Below is a small trained network, with its code and all its weights. Each question gives an input and a target symbol and asks what happens when units are switched off, that is, made to give their printed mean instead of their output.

import numpy as np


def w(rows, s, z=0):
    codes = np.array(rows[::2]) - 128.0
    scale = np.full(codes.shape[1], s)
    scale[-1] = z or s
    return codes * scale


def f(y):
    return y / 2 * (1 + np.tanh(0.7978845608 * (y + 0.044715 * y**3)))


def softmax(a):
    e = np.exp(a - a.max(-1, keepdims=True))
    return e / e.sum(-1, keepdims=True)


def log_softmax(a):
    a = a - a.max(-1, keepdims=True)
    return a - np.log(np.exp(a).sum(-1, keepdims=True))


def net(x, mask):
    ids = ['αβγδεηθλμξπτφψω'.index(c) for c in x.split()]
    T = len(ids)
    res = E[ids] + P[:T]
    u = 0
    for l in range(2):
        q, k, v = (res @ M[l].T for M in (Q, K, V))
        z = softmax(np.where(np.tri(T) > 0, q @ k.T / 3**0.5, -1e9)) @ v
        res = res + np.where(mask[u], z, O[l][:, -1]) @ O[l][:, :-1]
        u += 1
        y = f(res @ A[l][:, :-1].T + A[l][:, -1])
        res = res + np.where(mask[u : u + 12], y, B[l][:, -1]) @ B[l][:, :-1]
        u += 12
    return log_softmax(res[-1] @ U[:, :-1].T + U[:, -1])


Q, K, V, O, A, B = {}, {}, {}, {}, {}, {}
E = w([
[50,152,39],'α',
[102,142,100],'β',
[154,128,27],'γ',
[183,124,69],'δ',
[184,199,113],'ε',
[152,22,159],'η',
[127,3,180],'θ',
[91,144,110],'λ',
[66,201,187],'μ',
[101,140,102],'ξ',
[90,107,217],'π',
[134,152,202],'τ',
[102,136,99],'φ',
[205,186,160],'ψ',
[146,184,149],'ω',
],0.015)
P = w([
[171,255,148],'0',
[152,209,133],'1',
[134,184,125],'2',
[116,152,119],'3',
[112,125,111],'4',
[95,98,103],'5',
[91,75,98],'6',
[70,54,98],'7',
[61,37,96],'8',
[51,15,89],'9',
],0.0053)
Q[0] = w([
[24,65,86],'0.h0',
[186,219,23],'0.h0',
[215,26,9],'0.h0',
],0.011)
K[0] = w([
[62,60,89],'0.h0',
[163,202,11],'0.h0',
[232,58,8],'0.h0',
],0.014)
V[0] = w([
[107,104,118],'0.h0',
[1,14,78],'0.h0',
[65,61,101],'0.h0',
],0.0047)
O[0] = w([
[137,137,128,123],'0.h0',
[186,255,153,254],'0.h0',
[158,200,138,135],'0.h0',
],0.0057,8.5e-05)
A[0] = w([
[232,209,118,79],'0.n0',
[124,84,114,112],'0.n1',
[149,128,124,16],'0.n2',
[227,181,230,137],'0.n3',
[193,87,246,46],'0.n4',
[120,154,158,153],'0.n5',
[38,28,143,53],'0.n6',
[139,226,202,115],'0.n7',
[121,132,128,112],'0.n8',
[91,167,127,23],'0.n9',
[99,84,196,1],'0.n10',
[153,120,122,32],'0.n11',
],0.012,0.004)
B[0] = w([
[171,245,140,122],'0.n0',
[102,165,164,125],'0.n1',
[52,215,97,47],'0.n2',
[9,112,252,213],'0.n3',
[42,120,27,251],'0.n4',
[155,86,112,174],'0.n5',
[143,226,180,159],'0.n6',
[211,61,51,191],'0.n7',
[124,124,121,117],'0.n8',
[55,113,99,104],'0.n9',
[38,208,102,125],'0.n10',
[53,218,123,56],'0.n11',
],0.018,0.0018)
Q[1] = w([
[115,72,2],'1.h0',
[189,181,90],'1.h0',
[115,214,71],'1.h0',
],0.0089)
K[1] = w([
[102,254,115],'1.h0',
[174,188,133],'1.h0',
[62,130,4],'1.h0',
],0.0097)
V[1] = w([
[59,146,237],'1.h0',
[79,155,245],'1.h0',
[98,254,23],'1.h0',
],0.0038)
O[1] = w([
[199,255,127,128],'1.h0',
[185,220,150,88],'1.h0',
[6,224,150,10],'1.h0',
],0.0037,0.0011)
A[1] = w([
[111,156,75,103],'1.n0',
[192,124,239,162],'1.n1',
[55,112,217,122],'1.n2',
[236,239,79,103],'1.n3',
[180,169,205,120],'1.n4',
[51,113,137,1],'1.n5',
[110,218,132,106],'1.n6',
[122,156,140,187],'1.n7',
[171,253,41,33],'1.n8',
[145,147,66,66],'1.n9',
[123,120,108,98],'1.n10',
[117,140,122,137],'1.n11',
],0.011,0.007)
B[1] = w([
[110,136,162,129],'1.n0',
[123,144,200,198],'1.n1',
[96,167,93,255],'1.n2',
[149,203,97,182],'1.n3',
[153,50,165,134],'1.n4',
[204,19,159,176],'1.n5',
[156,166,116,133],'1.n6',
[105,166,115,163],'1.n7',
[98,5,85,138],'1.n8',
[123,89,145,120],'1.n9',
[134,124,132,120],'1.n10',
[117,135,130,134],'1.n11',
],0.024,0.0045)
U = w([
[5,75,105,128],'α',
[68,192,108,201],'β',
[127,125,39,3],'γ',
[169,188,75,138],'δ',
[161,186,164,137],'ε',
[110,121,131,122],'η',
[118,126,136,126],'θ',
[130,104,122,175],'λ',
[161,36,110,171],'μ',
[124,129,128,101],'ξ',
[126,113,123,130],'π',
[130,120,116,91],'τ',
[124,114,124,105],'φ',
[69,160,189,151],'ψ',
[133,67,191,116],'ω',
],0.012,0.0052)

Each question gives the input, a string of symbols that net reads in full, and the target symbol t.
The units are the heads (3 rows each of Q, K, V and O) and the neurons (one row each of A and B). Each row of codes is followed by its name. A weight is (code - 128) times the scale printed after its matrix; where a second scale follows, it is the last column's (O, A, B and U).
mask holds one flag per unit, layer by layer, with each layer's heads first. A switched-off unit (its flag False) gives its mean, the last column of its rows in O or B, instead of its output. The means were averaged over made-up inputs and are rounded, as every weight is.
A unit's drop is (log p(t) with every unit on - log p(t) with that unit switched off) / (log p(t) with every unit on - log p(t) with every unit switched off).
The circuit of an input: a set's keep is (log p(t) with only the set's units on - log p(t) with every unit switched off) / (log p(t) with every unit on - log p(t) with every unit switched off). Starting from the 12 units with the biggest drops (on a tie, the unit counted first), units are removed one at a time, each time the one whose removal leaves the highest keep (on an exact tie, the one counted first), for as long as the keep stays at least 0.8.
circuit, biggest first: the units of the circuit, biggest drop first
unit that matters most: the unit with the biggest drop
k most important neurons: the k neurons with the biggest drops, biggest first
top k neurons in layer l: the k neurons of layer l with the biggest drops, biggest first
drop of u: that unit's drop, to one decimal
input δ λ θ π ε, target ε: 3 most important neurons	(0.n4, 1.n3, 0.n0)
input γ δ π λ ε π, target β: circuit, biggest first	(1.n2, 0.n10)
input α π ξ η ε, target ε: 4 most important neurons	(1.n3, 0.n4, 0.n0, 1.n1)
input θ μ β ε λ η, target α: circuit, biggest first	(0.n4)
input ψ λ δ δ ξ λ δ λ ε π, target α: circuit, biggest first	(0.h0, 0.n4, 0.n3)
input δ θ λ π μ θ ω ω γ, target γ: top 3 neurons in layer 0	(0.n4, 0.n3, 0.n10)
input λ ξ λ α δ, target δ: circuit, biggest first	(1.n3, 0.n0)
input ψ μ β α λ λ γ θ, target α: 4 most important neurons	(1.n5, 1.n2, 0.n4, 0.n3)
input ψ ε ξ γ λ λ ε δ, target δ: circuit, biggest first	(0.n3, 1.n3)
input φ ψ τ μ α η α γ, target γ: 3 most important neurons	(1.n8, 1.n3, 0.n0)
input ψ η φ γ γ λ π φ π, target β: circuit, biggest first	(0.n6, 1.n2)
input η θ ω ξ ψ τ γ ω ω μ, target μ: circuit, biggest first	(0.n7, 0.h0, 1.n2)
input λ λ τ ε λ λ π, target α: top 2 neurons in layer 0	(0.n4, 0.n7)
input α μ τ, target α: top neuron in layer 1	(1.n2)
input ε τ α, target α: 3 most important neurons	(0.n3, 1.n3, 0.n9)
input λ γ θ θ, target β: 2 most important neurons	(0.n6, 0.n4)
input η β μ τ, target α: 2 most important neurons	(0.n4, 0.n3)
input γ μ η η ξ θ ω θ, target β: top 4 neurons in layer 0	(0.n6, 0.n4, 0.n10, 0.n7)
input δ θ α, target α: top 3 neurons in layer 1	(1.n8, 1.n5, 1.n3)
input ξ μ ω τ ξ ω λ ψ, target ψ: circuit, biggest first	(0.n3)
input β ξ θ ξ δ η θ ω η, target β: 4 most important neurons	(0.n4, 0.n6, 0.n7, 1.n2)
input ξ ε θ η ψ ψ λ η, target β: 3 most important neurons	(0.n4, 0.n6, 0.n7)
input μ ω η ψ ε ψ ψ, target ψ: top 2 neurons in layer 0	(0.n3, 0.n7)
input δ μ θ, target α: 2 most important neurons	(1.n2, 1.n5)
input π ω λ η η γ φ τ λ τ, target β: 4 most important neurons	(0.n4, 0.n6, 0.n10, 1.n2)
input β φ τ ξ λ μ, target μ: drop of 0.n0	0.0
input τ ψ ω τ, target β: drop of 0.n6	0.7
input β λ μ ψ λ δ θ ω γ η, target α: unit that matters most	0.h0
